Below is a small trained network, with its code and all its weights. Each question gives an input and a class and asks what happens when units are switched off, that is, made to give their printed mean instead of their output.

import numpy as np


def w(rows, s, z=0):
    codes = np.array(rows[::2]) - 128.0
    scale = np.full(codes.shape[1], s)
    scale[-1] = z or s
    return codes * scale


def norm(h):
    return h / np.sqrt((h * h).mean(-1, keepdims=True) + 1e-5)


def f(y):
    return np.maximum(y, 0)


def log_softmax(a):
    a = a - a.max(-1, keepdims=True)
    return a - np.log(np.exp(a).sum(-1, keepdims=True))


def net(x, mask):
    res = np.array(x, float).reshape(1, 8) / 4 @ E
    u = 0
    for l in range(2):
        y = f(norm(res) @ A[l][:, :-1].T + A[l][:, -1])
        res = res + np.where(mask[u : u + 16], y, B[l][:, -1]) @ B[l][:, :-1]
        u += 16
    return log_softmax(norm(res)[-1] @ U[:, :-1].T + U[:, -1])


A, B = {}, {}
E = w([
[253,158,127,177],'x0',
[70,54,35,186],'x1',
[144,100,142,146],'x2',
[128,122,133,131],'x3',
[126,130,125,126],'x4',
[108,170,172,214],'x5',
[147,105,143,143],'x6',
[132,119,135,132],'x7',
],0.0051)
A[0] = w([
[109,143,153,167,171],'0.n0',
[98,70,134,110,250],'0.n1',
[175,190,192,107,118],'0.n2',
[111,204,114,165,189],'0.n3',
[127,144,197,131,112],'0.n4',
[107,159,149,173,141],'0.n5',
[179,129,167,106,125],'0.n6',
[141,47,143,138,159],'0.n7',
[147,158,158,193,101],'0.n8',
[155,135,73,154,118],'0.n9',
[132,120,183,148,171],'0.n10',
[254,166,155,113,79],'0.n11',
[215,145,48,74,79],'0.n12',
[141,141,132,92,82],'0.n13',
[123,142,89,193,36],'0.n14',
[139,139,210,98,64],'0.n15',
],0.0085,0.0022)
B[0] = w([
[72,148,176,156,185],'0.n0',
[144,255,23,136,233],'0.n1',
[151,214,129,177,238],'0.n2',
[160,81,194,203,197],'0.n3',
[126,157,143,141,187],'0.n4',
[145,73,136,192,184],'0.n5',
[68,232,129,78,194],'0.n6',
[96,210,120,101,187],'0.n7',
[102,151,157,89,197],'0.n8',
[121,148,205,81,171],'0.n9',
[95,122,123,98,183],'0.n10',
[146,168,81,180,252],'0.n11',
[221,113,89,187,201],'0.n12',
[146,122,136,103,152],'0.n13',
[99,124,165,143,171],'0.n14',
[117,119,61,104,196],'0.n15',
],0.0046,0.0043)
A[1] = w([
[108,54,134,127,127],'1.n0',
[168,171,52,110,152],'1.n1',
[107,96,166,143,87],'1.n2',
[159,40,117,165,250],'1.n3',
[179,59,136,114,53],'1.n4',
[44,118,87,146,183],'1.n5',
[178,73,79,204,57],'1.n6',
[108,176,255,126,219],'1.n7',
[88,156,174,73,131],'1.n8',
[94,35,143,125,142],'1.n9',
[122,162,158,50,77],'1.n10',
[81,156,140,174,100],'1.n11',
[144,137,96,222,102],'1.n12',
[113,163,163,74,133],'1.n13',
[221,175,129,87,69],'1.n14',
[96,31,92,138,185],'1.n15',
],0.0087,0.0017)
B[1] = w([
[105,184,114,157,139],'1.n0',
[93,88,96,57,244],'1.n1',
[112,119,64,107,145],'1.n2',
[62,87,103,95,161],'1.n3',
[147,131,161,75,131],'1.n4',
[176,141,108,182,247],'1.n5',
[148,90,191,44,180],'1.n6',
[109,75,125,116,255],'1.n7',
[168,29,182,120,181],'1.n8',
[133,203,92,187,146],'1.n9',
[152,67,120,106,173],'1.n10',
[123,125,207,156,219],'1.n11',
[114,72,152,68,233],'1.n12',
[139,1,122,96,178],'1.n13',
[128,129,130,145,220],'1.n14',
[116,188,118,143,181],'1.n15',
],0.007,0.0046)
U = w([
[146,56,84,50,241],'0',
[86,46,221,168,162],'1',
[221,186,99,107,90],'2',
[169,216,209,209,2],'3',
[62,134,5,127,25],'4',
[60,139,104,242,117],'5',
],0.012,0.0022)

Each question gives the input, the list of numbers given to net, and the class t.
The units are the neurons (one row each of A and B). Each row of codes is followed by its name. A weight is (code - 128) times the scale printed after its matrix; where a second scale follows, it is the last column's (A, B and U).
mask holds one flag per neuron, layer by layer. A switched-off neuron (its flag False) gives its mean, the last column of its row in B, instead of its output. The means were averaged over made-up inputs and are rounded, as every weight is.
A unit's drop is (log p(t) with every unit on - log p(t) with that unit switched off) / (log p(t) with every unit on - log p(t) with every unit switched off).
The circuit of an input: a set's keep is (log p(t) with only the set's units on - log p(t) with every unit switched off) / (log p(t) with every unit on - log p(t) with every unit switched off). Starting from the 12 units with the biggest drops (on a tie, the unit counted first), units are removed one at a time, each time the one whose removal leaves the highest keep (on an exact tie, the one counted first), for as long as the keep stays at least 0.8.
circuit, biggest first: the units of the circuit, biggest drop first
most important unit: the unit with the biggest drop
top k neurons: the k neurons with the biggest drops, biggest first
k most important neurons of layer l: the k neurons of layer l with the biggest drops, biggest first
drop of u: that unit's drop, to one decimal
input [0,-6,-5,6,-4,6,-7,2], class 1: top 2 neurons : (1.n7; 0.n1)
input [0,-2,0,1,-1,6,3,0], class 1: most important unit : 1.n7
input [1,8,0,5,4,7,-3,-8], class 1: top 2 neurons : (1.n12; 1.n6)
input [3,8,-5,-2,-5,1,0,4], class 1: circuit, biggest first : (1.n6; 0.n14; 0.n9; 1.n11)
input [-2,-8,8,4,-3,0,7,-4], class 0: circuit, biggest first : (0.n15; 1.n13)
input [-3,-8,-7,1,-2,6,-2,6], class 1: circuit, biggest first : (1.n7; 0.n1)
input [0,-4,1,7,-5,1,-5,2], class 1: 3 most important neurons of layer 1 : (1.n7; 1.n13; 1.n5)
input [1,5,-4,5,-5,7,1,1], class 1: circuit, biggest first : (1.n12; 1.n6)
input [0,-4,-6,-1,-7,7,-3,-6], class 1: circuit, biggest first : (1.n7; 0.n1)
input [-1,-7,-6,-8,-3,-1,8,-3], class 0: top 2 neurons : (1.n13; 0.n1)
input [-5,3,4,2,-4,1,1,4], class 5: 3 most important neurons of layer 1 : (1.n5; 1.n11; 1.n1)
input [0,-1,4,-8,-2,0,5,5], class 0: top 2 neurons : (1.n13; 0.n12)
input [6,3,4,-2,1,2,6,1], class 1: drop of 1.n6 : -0.1
input [-1,1,3,-8,-1,0,-2,4], class 4: most important unit : 0.n1
input [5,4,7,-7,-8,5,6,-6], class 1: drop of 1.n0 : 0.0
input [8,8,5,4,6,-1,-4,-3], class 0: drop of 1.n6 : 0.1
